Here is a tiny trained network, its code and every weight. The questions are about switching its units off for an input and a class, where a switched-off unit gives its printed mean instead of its output.

import numpy as np


def w(rows, s, z=0):
    codes = np.array(rows[::2]) - 128.0
    scale = np.full(codes.shape[1], s)
    scale[-1] = z or s
    return codes * scale


def f(y):
    return np.maximum(y, 0)


def log_softmax(a):
    a = a - a.max(-1, keepdims=True)
    return a - np.log(np.exp(a).sum(-1, keepdims=True))


def net(x, mask):
    res = np.array(x, float).reshape(1, 8) / 4 @ E
    y = f(res @ A[0][:, :-1].T + A[0][:, -1])
    res = res + np.where(mask, y, B[0][:, -1]) @ B[0][:, :-1]
    return log_softmax(res[-1] @ U[:, :-1].T + U[:, -1])


A, B = {}, {}
E = w([
[246,86,120,135,68],'x0',
[126,127,127,129,127],'x1',
[127,128,127,131,129],'x2',
[127,128,128,127,128],'x3',
[127,126,127,130,127],'x4',
[126,127,128,128,127],'x5',
[160,50,136,81,239],'x6',
[118,93,254,189,116],'x7',
],0.014)
A[0] = w([
[122,108,250,160,120,144],'N1',
[134,150,14,92,135,254],'N2',
[149,72,130,106,212,165],'N3',
[173,95,130,124,139,113],'N4',
[116,131,137,134,119,131],'N5',
[111,160,120,134,102,211],'N6',
[144,80,137,95,195,156],'N7',
[39,153,135,121,168,245],'N8',
[240,102,119,138,77,172],'N9',
[113,173,122,153,67,226],'N10',
[136,130,142,152,74,168],'N11',
[106,138,121,126,166,156],'N12',
[72,138,133,117,144,210],'N13',
[128,103,155,127,147,113],'N14',
],0.016,0.0081)
B[0] = w([
[109,103,239,192,113,215],'N1',
[144,157,9,36,137,254],'N2',
[167,98,128,130,193,220],'N3',
[174,98,143,122,133,164],'N4',
[115,131,134,135,125,141],'N5',
[100,169,119,126,112,179],'N6',
[179,101,142,145,202,206],'N7',
[78,197,130,155,183,236],'N8',
[165,58,125,91,64,227],'N9',
[70,163,108,113,51,207],'N10',
[101,110,142,122,77,176],'N11',
[119,138,130,123,164,170],'N12',
[91,170,130,150,151,193],'N13',
[148,121,153,152,140,153],'N14',
],0.014,0.022)
U = w([
[43,217,78,100,116,254],'0',
[124,161,90,101,254,77],'1',
[30,183,195,212,97,213],'2',
[110,126,197,231,223,91],'3',
[141,127,74,67,26,125],'4',
[208,66,88,68,150,76],'5',
[85,62,190,150,17,138],'6',
[204,49,206,172,126,24],'7',
],0.0072,0.0018)

Each question gives the input, the list of numbers given to net, and the class t.
The units are the neurons (one row each of A and B). Each row of codes is followed by its name. A weight is (code - 128) times the scale printed after its matrix; where a second scale follows, it is the last column's (A, B and U).
mask holds one flag per neuron, in row order. A switched-off neuron (its flag False) gives its mean, the last column of its row in B, instead of its output. The means were averaged over made-up inputs and are rounded, as every weight is.
A unit's drop is (log p(t) with every unit on - log p(t) with that unit switched off) / (log p(t) with every unit on - log p(t) with every unit switched off).
The circuit of an input: a set's keep is (log p(t) with only the set's units on - log p(t) with every unit switched off) / (log p(t) with every unit on - log p(t) with every unit switched off). Starting from the 12 units with the biggest drops (on a tie, the unit counted first), units are removed one at a time, each time the one whose removal leaves the highest keep (on an exact tie, the one counted first), for as long as the keep stays at least 0.8.
units of the circuit, in order: the units of the circuit, biggest drop first
k most important neurons: the k neurons with the biggest drops, biggest first
drop when u is switched off: that unit's drop, to one decimal
input [-7,-3,0,-4,6,-2,-1,1], class 2: units of the circuit, in order	[N2]
input [1,6,0,7,-2,-8,-8,1], class 6: 3 most important neurons	[N2; N8; N11]
input [1,6,1,0,-6,5,2,1], class 7: units of the circuit, in order	[N2; N8]
input [8,6,8,-8,-3,4,0,-3], class 4: 2 most important neurons	[N7; N3]
input [-1,-5,0,-1,-5,-2,-2,1], class 2: 2 most important neurons	[N2; N9]
input [1,-8,-6,2,5,3,4,0], class 5: 3 most important neurons	[N1; N8; N13]
input [7,-5,-2,0,-6,2,0,-4], class 4: 3 most important neurons	[N7; N3; N9]
input [7,-7,8,-6,3,1,4,1], class 7: drop when N2 is switched off	1.5
input [2,-5,-4,0,8,-3,0,6], class 6: drop when N3 is switched off	0.3
input [0,-8,1,-6,-3,1,6,2], class 3: drop when N9 is switched off	0.5
input [-5,-4,-7,2,8,7,7,6], class 3: drop when N7 is switched off	0.0
